Below is a small trained network, with its code and all its weights. Each question gives an input and a class and asks what happens when units are switched off, that is, made to give their printed mean instead of their output.

import numpy as np


def w(rows, s, z=0):
    codes = np.array(rows[::2]) - 128.0
    scale = np.full(codes.shape[1], s)
    scale[-1] = z or s
    return codes * scale


def f(y):
    return np.maximum(y, 0)


def log_softmax(a):
    a = a - a.max(-1, keepdims=True)
    return a - np.log(np.exp(a).sum(-1, keepdims=True))


def net(x, mask):
    res = np.array(x, float).reshape(1, 6) / 4 @ E
    y = f(res @ A[0][:, :-1].T + A[0][:, -1])
    res = res + np.where(mask, y, B[0][:, -1]) @ B[0][:, :-1]
    return log_softmax(res[-1] @ U[:, :-1].T + U[:, -1])


A, B = {}, {}
E = w([
[125,125,126],'x0',
[125,128,128],'x1',
[150,50,233],'x2',
[228,39,34],'x3',
[21,2,43],'x4',
[132,127,130],'x5',
],0.0077)
A[0] = w([
[235,77,79,2],'n0',
[156,211,37,52],'n1',
[249,200,183,22],'n2',
[155,88,200,32],'n3',
[191,105,209,143],'n4',
[163,50,193,24],'n5',
],0.014,0.0058)
B[0] = w([
[52,143,238,211],'n0',
[181,212,23,189],'n1',
[46,23,150,245],'n2',
[65,208,42,169],'n3',
[222,175,83,219],'n4',
[134,202,6,182],'n5',
],0.016,0.011)
U = w([
[195,145,155,248],'0',
[124,42,85,69],'1',
[190,197,113,45],'2',
[128,253,251,103],'3',
],0.012,0.014)

Each question gives the input, the list of numbers given to net, and the class t.
The units are the neurons (one row each of A and B). Each row of codes is followed by its name. A weight is (code - 128) times the scale printed after its matrix; where a second scale follows, it is the last column's (A, B and U).
mask holds one flag per neuron, in row order. A switched-off neuron (its flag False) gives its mean, the last column of its row in B, instead of its output. The means were averaged over made-up inputs and are rounded, as every weight is.
A unit's drop is (log p(t) with every unit on - log p(t) with that unit switched off) / (log p(t) with every unit on - log p(t) with every unit switched off).
The circuit of an input: a set's keep is (log p(t) with only the set's units on - log p(t) with every unit switched off) / (log p(t) with every unit on - log p(t) with every unit switched off). Starting from all 6 units, units are removed one at a time, each time the one whose removal leaves the highest keep (on an exact tie, the one counted first), for as long as the keep stays at least 0.8.
circuit, biggest first: the units of the circuit, biggest drop first
most important unit: the unit with the biggest drop
k most important neurons: the k neurons with the biggest drops, biggest first
drop when u is switched off: that unit's drop, to one decimal
input [7,7,-6,6,7,-1], class 0: most important unit -> n2
input [0,0,5,0,4,-1], class 2: 3 most important neurons -> (n2; n5; n0)
input [6,8,-7,-6,-4,-6], class 0: 2 most important neurons -> (n0; n5)
input [-1,1,4,4,-4,6], class 1: 2 most important neurons -> (n2; n1)
input [-3,-7,-5,-5,-5,2], class 0: circuit, biggest first -> (n0; n2)
input [-3,5,-5,8,7,-7], class 3: circuit, biggest first -> (n0; n2)
input [3,8,2,-6,-5,0], class 0: 3 most important neurons -> (n0; n4; n2)
input [0,-6,7,5,-3,-3], class 2: 3 most important neurons -> (n5; n4; n3)
input [-6,7,-2,5,5,-6], class 0: 3 most important neurons -> (n2; n0; n3)
input [8,-2,-4,-4,-7,3], class 1: 2 most important neurons -> (n2; n0)
input [2,-2,6,6,0,3], class 2: 4 most important neurons -> (n5; n4; n2; n3)
input [-7,-7,-7,4,5,5], class 0: 2 most important neurons -> (n2; n5)
input [-7,3,-5,6,-1,-7], class 3: 2 most important neurons -> (n0; n4)
input [-6,-5,-6,5,2,2], class 2: 2 most important neurons -> (n1; n2)
input [-7,4,8,7,-1,-2], class 2: 2 most important neurons -> (n5; n4)
input [0,-2,-8,5,3,4], class 2: 2 most important neurons -> (n1; n2)
input [6,8,-2,-5,-3,6], class 0: most important unit -> n0
input [7,-1,5,5,-3,7], class 2: 2 most important neurons -> (n5; n4)
input [6,5,-6,-3,-6,8], class 1: 3 most important neurons -> (n2; n4; n0)
input [5,-6,3,-3,-6,-2], class 0: most important unit -> n4
input [-7,-2,2,7,-1,3], class 3: drop when n0 is switched off -> 0.9
input [-7,-5,6,8,-2,8], class 3: drop when n1 is switched off -> 0.1
input [-5,2,8,-7,1,-3], class 2: drop when n0 is switched off -> 0.2
input [6,-4,-4,8,-8,6], class 1: drop when n0 is switched off -> -0.2
